Here is a tiny trained network, its code and every weight. The questions are about switching its units off for an input and a target symbol, where a switched-off unit gives its printed mean instead of its output.

import numpy as np


def w(rows, s, z=0):
    codes = np.array(rows[::2]) - 128.0
    scale = np.full(codes.shape[1], s)
    scale[-1] = z or s
    return codes * scale


def norm(h):
    return h / np.sqrt((h * h).mean(-1, keepdims=True) + 1e-5)


def f(y):
    return np.maximum(y, 0)


def softmax(a):
    e = np.exp(a - a.max(-1, keepdims=True))
    return e / e.sum(-1, keepdims=True)


def log_softmax(a):
    a = a - a.max(-1, keepdims=True)
    return a - np.log(np.exp(a).sum(-1, keepdims=True))


def net(x, mask):
    ids = ['αγδεζλμξστφψ'.index(c) for c in x.split()]
    T = len(ids)
    res = E[ids] + P[:T]
    u = 0
    for l in range(3):
        q, k, v = (norm(res) @ M[l].T for M in (Q, K, V))
        z = softmax(np.where(np.tri(T) > 0, q @ k.T / 2**0.5, -1e9)) @ v
        res = res + np.where(mask[u], z, O[l][:, -1]) @ O[l][:, :-1]
        u += 1
        y = f(norm(res) @ A[l][:, :-1].T + A[l][:, -1])
        res = res + np.where(mask[u : u + 8], y, B[l][:, -1]) @ B[l][:, :-1]
        u += 8
    return log_softmax(norm(res)[-1] @ U[:, :-1].T + U[:, -1])


Q, K, V, O, A, B = {}, {}, {}, {}, {}, {}
E = w([
[98,136,150,144,80,126,135],'α',
[156,155,145,52,195,115,50],'γ',
[145,130,128,240,198,102,243],'δ',
[123,96,166,133,140,98,138],'ε',
[99,111,3,208,115,109,117],'ζ',
[92,196,103,73,67,109,54],'λ',
[93,117,158,124,106,130,144],'μ',
[146,131,130,167,125,90,95],'ξ',
[96,100,119,112,139,172,105],'σ',
[77,101,124,132,118,167,166],'τ',
[149,115,89,122,175,114,76],'φ',
[128,182,166,51,130,112,71],'ψ',
],0.00037)
P = w([
[73,147,194,165,90,153,82],'0',
[254,198,116,169,102,189,97],'1',
[154,39,101,104,180,34,152],'2',
[102,231,158,149,195,133,114],'3',
[175,127,145,105,32,165,134],'4',
[153,48,84,87,178,45,157],'5',
[101,216,146,139,199,127,135],'6',
[217,190,101,91,93,169,134],'7',
[148,44,88,83,177,49,162],'8',
[94,202,140,130,201,132,157],'9',
[179,126,142,60,60,160,198],'10',
[149,35,91,65,180,57,164],'11',
[86,202,143,136,202,134,165],'12',
],0.00039)
Q[0] = w([
[125,202,130,236,112,212,133],'0.h0',
[120,3,117,126,235,37,201],'0.h0',
],0.0028)
K[0] = w([
[60,55,251,100,127,131,78],'0.h0',
[12,194,14,252,95,146,124],'0.h0',
],0.0025)
V[0] = w([
[230,176,253,79,119,196,140],'0.h0',
[208,144,84,188,154,79,169],'0.h0',
],0.00061)
O[0] = w([
[35,199,190,112,254,172,151,251],'0.h0',
[79,31,84,151,151,158,166,164],'0.h0',
],0.00066,0.00014)
A[0] = w([
[118,123,140,161,239,93,144,3],'0.n0',
[126,132,157,180,128,6,94,181],'0.n1',
[89,163,74,134,75,184,96,255],'0.n2',
[113,171,251,102,162,165,164,220],'0.n3',
[170,95,34,170,102,59,113,203],'0.n4',
[139,98,124,109,142,207,175,118],'0.n5',
[52,151,82,114,147,122,222,16],'0.n6',
[141,161,97,57,174,166,89,131],'0.n7',
],0.0011,0.00025)
B[0] = w([
[75,219,145,133,68,205,110,235],'0.n0',
[113,129,84,73,222,183,179,207],'0.n1',
[182,108,189,105,222,173,155,173],'0.n2',
[155,92,1,163,88,94,51,255],'0.n3',
[58,71,170,68,118,187,166,210],'0.n4',
[127,179,167,181,131,49,106,162],'0.n5',
[222,139,146,97,205,99,46,192],'0.n6',
[105,66,120,180,100,95,211,174],'0.n7',
],0.00088,0.00086)
Q[1] = w([
[230,226,59,174,70,194,121],'1.h0',
[58,239,74,205,254,122,2],'1.h0',
],0.0039)
K[1] = w([
[168,103,166,94,28,148,48],'1.h0',
[2,103,190,172,116,121,5],'1.h0',
],0.0043)
V[1] = w([
[126,65,124,148,20,2,33],'1.h0',
[174,196,170,230,118,34,146],'1.h0',
],0.00095)
O[1] = w([
[35,86,180,82,164,149,177,249],'1.h0',
[160,104,144,92,127,255,154,2],'1.h0',
],0.0015,7.6e-05)
A[1] = w([
[54,90,147,140,139,114,169,53],'1.n0',
[77,127,174,94,176,129,158,31],'1.n1',
[77,156,131,105,138,130,86,150],'1.n2',
[109,195,122,118,90,89,120,129],'1.n3',
[86,117,131,124,130,91,189,3],'1.n4',
[139,100,132,89,102,196,127,113],'1.n5',
[140,161,124,249,130,110,245,151],'1.n6',
[184,133,100,199,81,146,94,143],'1.n7',
],0.0013,0.00062)
B[1] = w([
[211,209,79,129,148,49,129,208],'1.n0',
[150,212,105,174,130,13,146,214],'1.n1',
[178,89,141,161,119,173,214,254],'1.n2',
[141,46,136,138,170,222,58,179],'1.n3',
[254,141,52,119,71,132,56,158],'1.n4',
[233,116,131,159,231,127,180,194],'1.n5',
[108,78,175,34,62,159,12,239],'1.n6',
[82,204,170,160,63,8,162,233],'1.n7',
],0.00082,0.0005)
Q[2] = w([
[128,27,100,43,132,65,181],'2.h0',
[203,38,145,104,2,65,219],'2.h0',
],0.005)
K[2] = w([
[132,140,38,57,151,120,112],'2.h0',
[254,184,58,71,121,152,146],'2.h0',
],0.0048)
V[2] = w([
[212,95,82,94,246,47,58],'2.h0',
[107,61,52,252,122,99,225],'2.h0',
],0.0011)
O[2] = w([
[100,188,162,153,165,184,83,252],'2.h0',
[176,88,168,251,104,124,114,140],'2.h0',
],0.0019,0.0004)
A[2] = w([
[153,175,155,98,100,229,112,171],'2.n0',
[137,27,107,136,148,94,103,29],'2.n1',
[171,165,79,146,141,87,86,195],'2.n2',
[242,101,108,121,98,126,186,101],'2.n3',
[36,110,98,68,169,106,156,69],'2.n4',
[96,112,76,102,82,113,233,198],'2.n5',
[150,74,175,123,170,252,160,96],'2.n6',
[11,99,176,183,176,146,168,8],'2.n7',
],0.0016,0.0011)
B[2] = w([
[114,102,120,198,170,107,130,212],'2.n0',
[69,117,51,169,148,87,177,159],'2.n1',
[139,120,135,107,59,149,150,249],'2.n2',
[50,82,68,80,153,169,104,202],'2.n3',
[125,24,172,140,67,123,82,177],'2.n4',
[189,219,159,131,175,112,128,188],'2.n5',
[206,71,221,129,137,222,225,177],'2.n6',
[4,197,159,80,7,144,201,166],'2.n7',
],0.0018,0.0012)
U = w([
[103,115,153,64,174,127,74,103],'α',
[85,217,127,201,200,154,53,115],'γ',
[107,79,9,164,167,71,190,234],'δ',
[182,74,199,154,194,212,218,137],'ε',
[130,57,149,111,42,111,70,153],'ζ',
[176,188,133,90,160,89,155,1],'λ',
[112,102,161,55,148,109,85,135],'μ',
[64,130,115,121,177,182,90,17],'ξ',
[33,202,184,123,51,134,206,219],'σ',
[179,170,62,59,42,153,132,54],'τ',
[188,154,156,254,57,118,73,156],'φ',
[192,182,188,126,192,38,148,121],'ψ',
],0.006,0.0012)

Each question gives the input, a string of symbols that net reads in full, and the target symbol t.
The units are the heads (2 rows each of Q, K, V and O) and the neurons (one row each of A and B). Each row of codes is followed by its name. A weight is (code - 128) times the scale printed after its matrix; where a second scale follows, it is the last column's (O, A, B and U).
mask holds one flag per unit, layer by layer, with each layer's heads first. A switched-off unit (its flag False) gives its mean, the last column of its rows in O or B, instead of its output. The means were averaged over made-up inputs and are rounded, as every weight is.
A unit's drop is (log p(t) with every unit on - log p(t) with that unit switched off) / (log p(t) with every unit on - log p(t) with every unit switched off).
The circuit of an input: a set's keep is (log p(t) with only the set's units on - log p(t) with every unit switched off) / (log p(t) with every unit on - log p(t) with every unit switched off). Starting from the 12 units with the biggest drops (on a tie, the unit counted first), units are removed one at a time, each time the one whose removal leaves the highest keep (on an exact tie, the one counted first), for as long as the keep stays at least 0.8.
circuit, biggest first: the units of the circuit, biggest drop first
most important unit: the unit with the biggest drop
k most important neurons: the k neurons with the biggest drops, biggest first
k most important neurons of layer l: the k neurons of layer l with the biggest drops, biggest first
input ε τ ε φ δ α, target ε: most important unit	2.h0
input ε ε ε φ φ τ ε, target σ: circuit, biggest first	(1.h0 0.n3 2.n7)
input ε μ ξ δ, target σ: circuit, biggest first	(2.n7 1.n6)
input φ λ λ λ δ ε φ φ ε τ, target γ: circuit, biggest first	(1.h0 0.n1 0.n6 0.n3)
input τ ε ψ ξ ε φ ξ α ψ ε, target δ: circuit, biggest first	(2.h0 0.n3)
input ζ δ τ ε, target φ: circuit, biggest first	(2.h0 0.n3)
input ε ε ξ τ ε ε τ ε ε δ γ ε ξ, target σ: circuit, biggest first	(0.n3 1.h0 2.n7)
input ψ ψ δ ε φ μ ε γ ζ φ ζ, target γ: 2 most important neurons of layer 0	(0.n4 0.n7)
input φ γ α ε λ σ γ ε φ τ ψ, target ε: circuit, biggest first	(2.n0 1.n5)
input ε τ ε τ τ ε τ ε ε ξ ε φ ξ, target σ: 2 most important neurons	(0.n3 0.n0)
input γ ε μ ε δ λ ζ δ τ, target ε: circuit, biggest first	(2.n6 2.h0)
input ε φ τ ε ε λ φ τ δ γ, target σ: 4 most important neurons	(0.n3 0.n0 0.n7 1.n6)
input τ ε ε ε α ε ζ τ ε φ τ, target τ: 2 most important neurons of layer 2	(2.n3 2.n5)
input τ ξ ε λ φ σ, target ζ: 2 most important neurons of layer 2	(2.n4 2.n3)
input ε φ ε, target ψ: 2 most important neurons	(1.n0 1.n4)
input τ γ ε φ τ γ φ ε φ ψ ε ε τ, target δ: most important unit	2.h0
input ε α λ ε ε τ, target ζ: 2 most important neurons	(2.n2 2.n5)
input ζ δ ε ψ τ σ τ ψ ε δ, target φ: 3 most important neurons of layer 0	(0.n6 0.n3 0.n2)
input γ ζ γ ζ ξ μ ζ τ ξ φ ε, target τ: 2 most important neurons	(0.n2 2.n3)
input τ α ε μ μ τ δ ξ ε τ τ ζ ε, target δ: 2 most important neurons of layer 0	(0.n3 0.n1)
input ε ε ε ε ε ε φ, target σ: 3 most important neurons	(0.n3 2.n7 0.n0)
input τ ε τ ζ ξ, target ε: 3 most important neurons	(0.n0 2.n6 0.n1)
